Each row, then the group of its hidden value
[ 296  126 -134    9  144   67  231   86  299  112 -245   78  124  194
 -156  255 -119 -131   19 -119 -120   84  -57  -64  -70   37  101  -77
 -231 -238  102   12  152 -151   35 -168   85   17   86  -42 -332  345] => <35>
[-137  156   27  -22   25   28   60   15  -76   80  150  115   24  298
 -180   40  139  -90  -45   54 -393 -104  -27 -116  206 -252  122 -159
   62   42 -166 -161   63  160  -63  143  -57 -125   26   -1 -182  173] => <35>
[  21  -75 -214   95   97  -56  199   80  233   -7 -163  195  110   67
  281  307    1 -176 -476 -350 -241 -332  148  -37   26   44  288  -46
  -37 -439  192  129  -67   -3  -26 -420   31  -38   -5  262 -532  407] => <25>
[ 104  -75   39  -84  197  -40  391  341   72  214 -138  138  223  112
  256  276 -170 -315 -399  -33 -110  -36  105 -174   -1  301   62 -143
 -128 -213   48  135 -191  176  -34 -325   59   55  265   69 -774  499] => <29>
[ -53  335 -128 -266 -341   98 -102  -31  191 -105  166 -146   -9 -303
 -453  -44 -140  131   24   11   46  -52  -37  182 -134  -88   20  197
   29 -330  149   32  200 -279  236  385   67   94 -539 -156  589 -291] => <39>
[-255  131  197 -320  -96  108   95   95 -118   -4  266 -127 -190   23
 -512  -41 -246   -2   17  175 -194  -69   31 -165   67 -170   38   79
  224    6   -4  -66  -37 -133  149  600 -144  -77 -188  -66  138  -91] => <40>
[  88 -127 -117  321   75 -160   35  -84   71  121 -115   47  -79   81
  126  -10   97  -25  127  -57  -40  119  -66   -1  146   37   38 -158
  119  121    0  -77  222   66  -96 -207 -113  -41   -1  196   -4  417] => <28>
[ 114 -215 -127   77   18 -172  246   -4  -36 -128   80   55   58   66
  333    5  232 -247 -160 -139   18 -153    6  -45   61   92  178  -43
  -20   55   68   48 -216   21   35 -193   31   32  125  163 -391  156] => <39>
[-188 -290  -49  227   77 -254   33    3  -18  123 -176 -200 -147 -220
  -99  -27 -226  -93   25   31 -138   14  245   28  251  245   89   76
  501   13  137   55  271   47  138  -59 -215  -86 -139  132  101  329] => <24>
[ -83  463  -51 -298 -368 -132  -14  141  -16 -170  346  -13  173 -110
 -503   15 -192  292 -223   62  137 -208 -256  215 -210 -169 -134   49
  -56 -300 -118  224 -124  -30  182  164  307   61 -152 -201  370 -430] => <39>
[ 137  -77  -57   62 -154 -208  121 -145  161   -8 -101  -54  121  -33
  391 -144   22 -234   60 -181 -125  215   45  136  -24  -10  125   57
  -84  -77  -26  163  363 -184   -7 -299  -56   41 -179  166 -314  246] => <40>
[-117  159  244 -233 -103  -15  179  131 -132  -15  162  103   99  248
 -253   15   -7  -58  -22   66  -28 -150  -66 -183 -156  -60   42   58
   13   79  -40  -11 -352 -179  109  333 -162  -61  143  105 -230    1] => <29>
[ 266  -74   44 -177   -8   16  284   71  -49    9  243   25   46  173
  186  -81  102 -308  -12   43 -105  109  -85 -127  145  -90   74 -160
 -184  150 -141  -16   40   29  -33  100   88  122  124  -90 -507  164] => <29>
[ -65   -9 -130  312  -11  -17 -152  104  -59  238  204  451  151  411
  -17   66  483  244  -13 -122 -195 -283  -99   37  168 -356  -21 -208
   40  142    7   -1  169  123  -95  172 -362  -14  183  222   27  363] => <28>
[ -84 -202   60   53  -77 -325  213   79  -80  -27   -3  -25    4   28
  -33  -35 -186  -27 -159  -48  -50 -155   80  -51   99  117   47   17
  370    3   16  244  -50  -81  133  -70  -68  -67  112  191 -239  240] => <40>
[-121  274  123 -155 -261  -29 -190 -142   22   21   99 -234  -99 -230
 -409 -210 -156  -23  317  167  -43  202  -37  113  -12  -76   26  149
  156   28 -118 -185  359 -154  102  372 -116    5 -441 -100  493 -158] => <39>
[-349  272  -83  134  106   48 -170  144   36  259   84  164  214  239
 -331  229    0   84  -12 -180 -539  -64   73  249   26 -455   47   28
 -155 -260   26   87  598   75  -37   76 -337 -127  -84  -65   58  121] => <39>
[ -86  177  -28  155  -91 -136 -256    6  -81  229  189   37  184   37
  -26 -137  180   52  271   61 -138  255 -128  322   29 -284 -118  -31
 -186  151 -218   -9  560  200  -87   31 -228   56 -100  -83  236    6] => <28>
[-189  308  308 -325 -116   82   49   93 -169    1  409  109  116  203
  -88   -1   -8 -236 -104  -39 -276  -76  -68  -48  -64 -350  134   -9
 -219  -17 -230 -102   26  -45  -92  320 -136  -19  -18  -36 -344  -91] => <25>
[ 135    5 -132   13  -60  -95  107 -109   86  -41   24   -8   48   16
  325  -68  161 -215  -46  -48 -131   98  -54   39   56  -65  142  -72
 -165  -33 -111  -33   70   95  -65 -259  103   32 -119   84 -280  140] => <24>
[ 151  -54 -146  129  -24 -110  209   20  125   24  -83  129  127  205
  159   35  130   37   24 -125   34   47 -107   13 -129  -21  -13  -33
 -146  -19  121  187  -40 -154   43 -178  -70    4   88  205 -205  263] => <40>
[  73   77 -258  309  242  -27  215   -4  173   75 -185   29   18  246
  -35  198   55   67  222 -126   20  300 -203   69 -181  -32  -78  -97
 -299  -31  191   32  117  -54  -57 -299  -53 -107   53   77   95  244] => <42>
[ -16  342    4  -18  -43  -52 -200  152  -52  222  260  142  150  110
 -153   46  -16  137  -35  101 -165   87 -253  199   29 -373 -126 -191
 -293  -41 -363  -19  316  369 -173  -40   37   63   22 -142   26   11] => <39>
[ -40  393  160 -467 -248  -12  100   30    8 -212  247 -115 -105 -169
 -277   19 -344  -69 -305  116   33 -146 -172 -106 -110  -48  107  -11
  -10 -266 -244 -108 -342   13   20  110  359   10 -236  -68  -40 -252] => <39>
[-264  237  -93 -402 -143  260  -13  150  157  -44  163  -33  -75 -102
 -378  144 -165  145 -233   -6 -219 -258  101   -3 -179 -291  105  270
 -102 -442  228  102 -135 -181  223  443 -128   -2 -423   21  186 -235] => <46>
[-117  163  154 -298 -147  -93  130   91 -234 -147  406 -138 -100  104
 -642  -97 -143    5   36  207  -88 -152 -102 -110  160 -166    9  -14
  287  138 -195  -53  -81  -19  179  541  103  -47   38 -244  149 -272] => <42>
[-214  392  157 -385   29  128  139  260    3    1  161 -111    2  -45
 -578  247 -504   -9 -150   58  -78  -22  -67  -14 -256 -100   -6  123
 -191 -334   35   45 -107 -103  119  270   41  -44 -108 -195   31 -217] => <35>
[ 325   84 -332   15 -130  -10   90 -122  216  -32  -27    8  -16  101
  -80  -77  220   84   76  115  -79   52 -174  -23  168 -108   24 -170
  -22  -25  -80  -50   68   77   64  -54  282   52 -137  -55   77  130] => <29>
[-147 -211   94   95   28 -415  275  -39 -269 -162   93 -178 -222   25
  -55 -111 -126 -140 -107  136   -6  -88  -25 -189  275  205   77 -142
  529  258 -193  -49 -293  219   20 -138  133 -175  163  132 -138  132] => <42>
[-129  228  150 -275  -90   74   34  -10   21   47   64 -206 -186  -92
 -573  -26 -333 -142   24  220 -306    2   81 -164  247  -14  138  -20
  361 -101 -138 -240  206   -8   98  397   68  -79 -296 -185  134   56] => <35>
[ 165  -89 -245  138   98  -65  326  -45  174  -78 -145    3    0  187
  139   91   70  -30   54 -145    8  123 -109  -23 -135   -7   44  -17
 -207  -61  204  146  -96 -173   58 -262   29  -56   36  166 -194  208] => <40>
[-381 -166  148   64 -113 -407   33  107 -360   74  239 -140    5 -168
  189 -228  -96  -21 -120  197  -12   74   38  119  114   88 -133    5
  291  225 -192  184  -37  344    8  -92 -151  -50  -13  138   16   25] => <40>
[ 210   -8   -1  -26 -139  -26   99  -27   43   71  122  139  138  121
  210 -103  283 -267  -11  -37 -120  -20   -3  -70  194    8  136 -158
   31   88 -102 -112  178   -3  -50   67  -11  111  -14   30 -301  304] => <28>
[-205 -347  155  166   20 -444  210   -8 -367  -73   95 -193 -110 -117
  153 -196  -20 -238    3  147  137   -1   59  -82  174  358   37  -10
  461  401  -70  -10 -277  178   74  -95 -107  -95  166  190 -112  126] => <25>
[ 273 -212  -99  161 -119 -267   80   14   29  114  -19  -27  108 -173
  243 -157   91 -161   34   47  158  112    1   84  204  313  -24 -124
  194  136  -33   62  246   95   45 -167   58  179    8   14  -70  337] => <39>
[ 291   36 -285   31 -145 -219   81  -42  163 -111  -39   97  121   11
  138   25  166  -11 -264  -42   -6 -225 -118   32  106   24  133 -140
   -2 -171 -142   56 -149  181   35 -376  362   74   27   69 -244  127] => <25>
[ -65  130   86 -261 -292 -163   86   64  -39  -70  217 -137   70 -109
 -160 -161 -210   37  -24   74   14   60  -62  118 -112  -97  -72  132
   19  -79  -91  241   81 -143  160  172   30   58 -173  -51   55 -180] => <46>
[-138  320  133 -461 -179   88  222   97   16  -88  209 -158 -149 -146
 -147   -3 -369  -18 -265  213   -3   84 -140 -145 -143  -19  -42  -27
  -74 -237 -123  -13 -329   52    2  125  258  -14 -317  -31    8 -137] => <46>
[-365  135  138  -73 -168 -284   37  -54 -296  -94  224 -291  -10 -140
 -204 -247  -90  -50  162  253    6  193  -67  131  -47   22  -85  123
  165  210 -178    4  -54  119  117  112  -40 -120 -164  -60  314 -303] => <24>
[ -35  -36   22  -30 -137   72  -96  -82 -101    7  266  126  -54  162
  -10 -168  404  -27  184   38  -98 -129  -37  -71   75 -280  126   42
   13  267   -9 -179  -50  -99   48  459 -334   24  -86  170   44   16] => <24>
[-122  -90  -41   44  106  -76  295  218  -82  183  110  101  148  110
  486   65   61 -157 -295   12 -146  142   -1  -10   26   48  -87 -186
 -195  -32  -10  181  -65  330 -147 -316  -32    4   77  124 -435  342] => <46>
[-115   78  -43  259 -139 -122 -291   73  -56  299  109  345  303  227
   92  -61  413  211  110  -47 -125  -77  -68  222  -24 -288  -84  -24
  -93  134  -76   76  273  105  -51   64 -447   37   58  229   75  232] => <24>
[-103 -182   45   79   92 -273  201   92   45   96 -220 -290 -107 -370
  -59   73 -552 -251 -150    7  -29  122  216   14  153  467   71   26
  411 -186  102  103  245   44   91 -266   37  -36 -142   15  -74  348] => <25>
[ -89  174  149 -573 -271   24  338   20 -152 -367  505 -227 -249 -195
 -168 -111 -286 -197 -398  164   -1 -184 -102 -225   96  -22  127  -66
  165 -136 -163  -61 -461    7   84  320  444   13 -273 -140  -89 -318] => <24>
[ 144 -430  131  -63   65 -209  414   34  -59   50 -129 -425 -313 -323
    3 -186 -435 -376   91  284  127  310  170 -264  323  602   16  -54
  551  234   58  -31   34   -6  159   57   86   47  -68  -33 -146  388] => <40>
[-144  -13  312  -43 -177 -162   11  -49 -191   78   97  -54 -100   22
  -34 -262  -21  -25  245  210  106  160  -80 -122  -52   51  -56   44
  224  360 -142 -108 -128  -99   16  274 -307  -49  -50  250   66  120] => <40>
[-192  105 -259   31  -34   14  -74   30  -18   35  191    3   24  130
 -226  -16  203  223   77   70 -257  -20  -64  170   28 -407  -47   58
 -128  -26   27  101  137  133  108  174 -127  -58 -160  -42  282 -153] => <40>
[ 204 -216 -344  102   16  -83  131   48   90 -115   70  153   37   82
  160  104  287    9 -222 -166    8 -344  -21    3   79  -69  162  -29
  -59  -86  171  128 -222   23  121 -112   55   81  105  151 -232  119] => <35>
[ -62  170   48 -463 -198    1  421  135 -174 -257  485 -196 -157  -34
 -306  -87 -252    1 -281  256   41  -47 -199 -177   73  -38  -97 -140
  106  -46 -115   96 -403   71  128  317  448    3 -109 -240   46 -279] => <40>
[-108  391  225 -272  -34   87  122   70  -57   79  106   32   49  281
 -223   13  -63  -39   93  210 -145  182 -212 -151 -206 -215  -41  -42
 -276   56 -245 -147 -223   40  -67  163  -38  -98   12   10 -177  -29] => <40>
[-251   85  -41   40  -86 -208  -21  331  -63  120  102  226  191  125
 -212  166 -124  457 -273  -39   71 -283 -111  147 -264 -171 -207   84
  -35 -184   79  433 -241   43  123  -22 -206  -29  171  232   60   19] => <46>
[-332  119  -10   21   11  -75  -33   43 -144  -19  171  -46 -220    9
 -398   51  -93  191  -78  146  -83 -165  -89  -62   87 -120   -6  -49
  265   19  -47 -120 -199  198   26  183  -51 -164 -106   80  352  -51] => <28>

Next part:
[ -29  -26  -43   34  -46   69 -190  134  139  273 -134  314  312 -228
  -14   51 -154  -96 -276 -167  123   20  319 -341  -50  106 -142 -272
  197   38  -27   -2  127  -61   32 -133  190 -136 -128   -3 -194   -3] => G
[ 102  -75   56    2   -2   -3  -81  146  -26  178  -45  327  221  -98
   18   78 -243 -161 -263  -87  176   51  270 -225   23  -48   28  -79
  207   21   29  135  169  115   -3   93  -30  -31 -113   10 -189   18] => C
[  35  -31  275  103    2  311  212  180 -120  -45  127   92   11   67
  -64  322 -101  105 -203   36  140  280 -253   18 -551 -277  119  178
  -86   13 -236   82  -41   53  221 -115  -51  198  -95   -6 -395 -157] => A
[ 266 -116  338  250   47  422  -22  -86 -184 -248  -46  183  118  476
  249 -225    6 -131  210  170  130  323 -151 -421 -227  -82   28  425
 -188  239 -172  255  -50 -157  -71 -174  -54 -106  -58 -100 -300  -72] => B
[-129 -117   40   24   34 -385  198  200 -141  -11  261 -152 -153   34
 -152   11  152   70 -172   88  -70  -14   -5  127  -30 -199   60  -56
  209   34  -37  -77   59  -71  380  104 -115  387  -89    2   86   19] => Y
[ -58 -102   35  -33   53 -274  189  115  -93  230  156 -120  181  -99
 -202  -21  195   12 -189  106 -187  -67  174  206   81 -226  146  -53
  336  115  -11 -126 -169 -149  293  205   50  222  -58  120  240   -8] => Y
[ -22   -6   -1  173   42  -38  -30 -100  210  100  -90  168  121  -28
  123 -284  -26 -219   21  -29  -51  -92  110 -313   73   33  -94 -144
  180   54  -93  174   42 -232   60  -41  -55   10 -109  -13 -182  -39] => G
[  67  -33  135   13   44   19  113 -102 -221   61  235   89   50   42
  180  -38 -204  -53 -149  123  354    5 -120 -201 -220 -230 -225  141
 -164  269 -350   54  242 -118  -77 -230  -70  169  -26 -224 -379   44] => C
[  -9  132  336  190 -121  392   58  216 -134  -75   -1  254  -88  284
   71  204 -275  252 -209  -10  263  204 -461  -73 -503 -241  -25   62
 -237  -39 -358  129   20   63   96 -230 -228  -58  -69 -130 -548 -203] => B
[-144   76   77  112 -109   61  -69 -100  -30 -201   -7  150 -127   13
  137 -256   35   46  247 -177  141  -88 -126   19   79   74  -77 -127
 -138 -116  -59   31   18 -164  -12 -155    1   98  -80   99   41  -61] => U
[ 178  196  199  264 -140   98  155   50 -134  -41 -138  123  -28  402
   34  112  -80  -19 -315  -14  -28  -81 -343  161 -153 -349 -103   12
  -21 -175  -79  188  -52  161  162  131 -620 -235   42   24 -342 -251] => U
[-150   70   62  145  -71  -31  -80    5  -10 -208  -75  149 -112   65
   74 -337  167    7  304 -141   -4  -76  -34    4  187  143    0 -141
   40 -156   23   14  -77 -161   12   18  -34   33  -52  171  158  -31] => G
[  40   70  208  -71   23  331  282   88 -115  500   73  176  477 -211
 -133  300 -166  105 -452  122   76   -3  -30  262 -355 -427  199   62
  184  152 -365  -56 -299    8   35  121   79   -2   17   56 -223 -133] => B
[-145 -147   52  167   68 -462  142  322 -119 -206  197  -88 -274   50
 -137 -110  222   50   63   34 -103   86   -7  -65   76  -68  -15  -38
  290  -63  -40  -48  112  -38  363  122 -123  375  -84   -3   53   52] => P
[-197   67   72   41  -94   37  -29  -89  -60 -248   91  129 -251  110
  172 -287   90   64  225 -136  167 -135 -172   84   69  103   18 -114
 -174 -117  -22   12   38 -156   -3  -69  -54  205  -74   77  108   -1] => Y
[-238   16  102   61 -111  126  -92   91  -71 -263   39  234 -231   83
   97 -185   49  157  189 -160  187   -1 -112   34    2  151  129 -131
  -81 -165  -20    9   20  -56   40  -59   44  182 -108   86  104   -9] => Y
[ -44  178   81   -2  -76  -13 -105 -140   20 -138  -27   84 -114   36
  127 -150   92  -85  183 -211   45  -83  -93   46    7   83 -177 -162
 -245 -131  121   18    8 -189  -34 -124  -68   46  -69  199  -11  -56] => P
[ 121 -198   71  -49   88  120   74  114   25   49  159  322  204 -328
   85   16 -206 -264    5 -182  354  139  266 -336    1   63  115  118
  127   39  -33   85  240   81 -108   77  184  252 -150   28 -218  155] => A
[ 154  108  447  -73   49  292   70  338 -327   96   76  300  188   23
  -36  268 -173  167  -41   21  222  341 -172   29 -325 -261   83  252
 -113   58 -245  -37 -163  118 -169   67   56  -46   14   86 -317  -38] => Q
[  67  138  282   58   15 -135   55  287 -195  103   82  206  -16  169
   47  -17 -160  112 -114   17  125   33 -218  -80   22 -238 -162   23
  -21   43 -235   -3   56   16  -48  107 -265  -71   10  -93 -292  -15] => C
[ -53  -40    9  -86  118 -155    3    7   45  185  144  239  115 -324
  114 -163 -204 -199   17  -45  248  -43  224 -294   44   33  -65  -99
  159  116 -171   66  216 -122 -143  -11  114  249 -102  -29 -222  167] => G
[-190 -121    5   90   26 -307  117   61  -68    9  170 -143  -96   53
 -108 -108  187   76 -115  129 -137  -53   23   74  -13 -157   29 -110
  207   97  -78  -36   -6 -211  384  -11  -27  320 -103  -21  139  -47] => B
[-142  -33   42  158   32 -327  242  208 -105    2  136 -145 -111   56
 -196   16  271  102 -170  105 -228  -48  -85  184  -56 -238  -25  -86
  296  -38 -114  -99  -91  -72  413  148 -173  244  -10   30   53  -79] => P
[  75   70   89   -5   22 -124   -2  113   84  320  -37  205  256 -197
  -23   18 -198 -128 -190 -102   17  -35  149 -131   58 -135  -84 -159
  194   23  -63   63   30  -48   12   77  -47  -37  -92   66 -227  -20] => K
[ 234  205  366   41   12  278  179   65 -180  279  -77  137  330  236
  -37  181  -38   35 -266  140 -108   64 -224  227 -251 -439   63  176
  -25   89 -178   57 -371  -15   -7  193 -240 -258   69  117 -242 -223] => A
[ 214  141  285 -183  136   78  173  -99 -298   50  228   38   21  129
  116  222    8 -134 -142  135  136  101 -190  122 -408 -315 -146  253
 -314  151  -93   26  -11  -22 -136   30 -158  167   60   50 -335    0] => U
[ -78  148   55  -47  -55 -295   25  -93 -146  -15   74   50 -104  -47
   60 -211  -37  -41  103  -82   88 -219  -36  234  204 -109  -55 -163
    7  -98    4   31   29  -88  -44   85 -210  155  -22  172   90   11] => K
[ -17  -92  -75   77  -29 -125  -57   -3  108   16   55  119   -7 -145
   64   29 -185 -198 -205 -144  208   12  152 -352 -140   32 -213 -185
   46   15  -19  124  373  -54  159 -248  -32  185 -181  -83 -333   22] => P
[ -92 -160   37   24   94 -340  199  157 -111   45  211 -110  -14  -71
 -175   -6  198   -8 -105  101 -142   10  126  124   38 -188  121  -10
  311   60   -6  -57  -33  -87  335  188   -4  365  -80   74  170    4] => A
[ 136   61  416 -209  247  227   63  -97 -202  -64  291  121  -20   26
  219   49  -38 -100  274  131  217  343 -196 -164 -467 -143  -53  367
 -451  269 -203   82  -24 -229 -264 -173  187  346  -52   31 -389   66] => Q
[ 217  -37  105  194  -86  266  105 -153 -100   57  -46  -25  275  237
   28  101   56 -109 -311   57   19   33  -78  -57 -275 -254 -161  136
 -105  162  -84   53  -45 -118  192 -193 -127 -165  -26  -37 -213 -200] => A
[  73   78   29 -184  127  -46  156    5  132  533  102  253  383 -363
   21   66 -113 -230 -335  -76   32 -220  227   12   84 -158  -25 -128
  216   92  -74  -37  -25  -49 -109  306   33   60  -20   68 -146   53] => A
[ 311  208  372    8   64  -27  237  204 -114   22  150   76   -2  134
   49  171  -45 -101  -38 -126   60  118 -353    3 -125 -299 -224  216
 -258  -52  -65   -9    8   45  -54  169 -358  -16   19   79 -439  -53] => Q
[ 186   84  237  221   10  135   17  -91 -116 -228 -105   37  -30  473
  135 -175  288 -122  142   62 -183   81 -208  -57  -71  -98 -122  177
 -147    1   52  118 -179 -145   62   38 -254 -145   28   88  -81 -146] => K
[-152  156   24  -53 -123  -37 -133   40  -81   60  -69  171   40 -104
  -31  -22  -16   63  -50 -159  111 -104   73  158    2   41  -53 -279
    6 -122   40  -73  -34  -70  -17  -50   18  -36  -43  203   82  -43] => G
[  25 -104   42   43  -13 -149 -133  200   87  159  -53  191  168 -173
  -85   87 -203 -104 -189 -140   43  133  285 -270   11  -25  -15 -183
  221    8   76  113  165  -11  187  -59   68   53 -209   51 -155  -35] => Q
[ 196   94  287  -33  -18  275   -2  -30 -130  111   44  108  189  175
  101  141 -157  -29 -168   28  176  181 -158 -122 -384 -214 -113  143
 -308  188 -132   64  -17 -132  -42 -232  -37  -78  -69  -11 -385  -92] => Y
[ -58  -59  153   15  125 -427  101  229 -119  -58  161  -49 -145   31
 -122  -88  190   -8  105   61 -197   83   45   76  130 -140   84   -3
  224  -16   65    1  -51  -85  235  249  -89  320  -80  135  137   16] => Q
[  64  -20   25  -62  112  -53  -68 -114  175  455  -10  239  447 -279
  110 -226 -134 -239  -85  -28   19 -128  330 -303  217  -29 -111 -127
  185  259 -107   43    8 -289 -132   19  213  -39 -102  -10  -86   47] => C
[ 137 -139  -35  313 -100 -229  -91   95   57   -5 -173  159  169   60
   23 -280 -153 -227  -50 -124   40  -28  243 -403  337    3 -101 -116
  352  -23   39  198  216  -13  159    2 -219 -159 -140  -25 -111  -18] => P
[-140 -230   51   70   58 -235  148  170 -158  -83  226 -121  -77   10
 -154  -25  200   71  -54  129  -59  115   87   29  -83 -130  148   35
  240   99  -57  -53    7 -115  376   19   83  405 -117   10  150   11] => B
[  17  173  108   92  -49   76   56   16    2 -224  -48  211 -112   87
  124 -215  262 -116  258 -267  -11 -143 -138  124  208  124  -43  -42
  -65 -297  140  -34 -110    0  -98  267 -190  -29   39  253   93  -15] => P
[ -58   -5   52   43  -59 -207  -52  181   39  279  -23  159  130  -45
  -64  -10 -269   23 -317  -22   41  -50  127 -109   47 -160   28 -251
  256   45  -84  105   99  -47  192    4 -121   11 -156  -34 -152  -53] => Y
[-123 -163   11  156   19 -349  188  152 -102  -86  184 -159 -123   25
 -160  -41  220   47  -90   58 -129   -4    9   79   32 -172    4  -42
  245   12  -38  -56   40 -100  429   56  -84  332  -90    8  127  -51] => C
[-153   39   14  150 -129   48 -123 -201  -12  -68  -86  114    9  162
  153 -406   93   38  129  -42   27 -205  -27    0  193   57  -46 -174
  -31   26  -55   43  -64 -289   37 -137  -11  -51  -68   33  189  -92] => B
[-138  153   75   33 -112 -133 -132   73   10   99 -120   64   61  -55
  -99  -59   -5   89   -9 -122  -73  -41   36  116   23  -34  -52 -296
   61  -89   33  -24 -119 -184  133  -95  -10  -59  -98  214   65 -127] => G
[ 113  -65  107  -32   50 -136  -73  143   56  161   17  220  202 -244
   -4    1 -235 -193  -17 -156  123  132  258 -284   79  -27  -15  -62
  149   37   39  113  154  -28   -8    9   81   95 -175   90 -195   50] => U
[ 323  118  269  219    7  262  238   25 -203 -187   -3  132  -16  528
  160   38  246 -148 -133   23  -29    3 -363   26 -136 -223 -167  316
 -190  -63  -19   51  -90  112   -2  264 -485 -210  138  -11 -266 -125] => C
[  50  -71   66 -118   47  184  -10   79  100  286   64  270  322 -302
    4  163 -171 -145 -238 -133  184   90  252 -203 -173   -8   52  -61
   78   97  -28   14   72  -39  -11  -30  249  106 -149   50 -211   32] => B
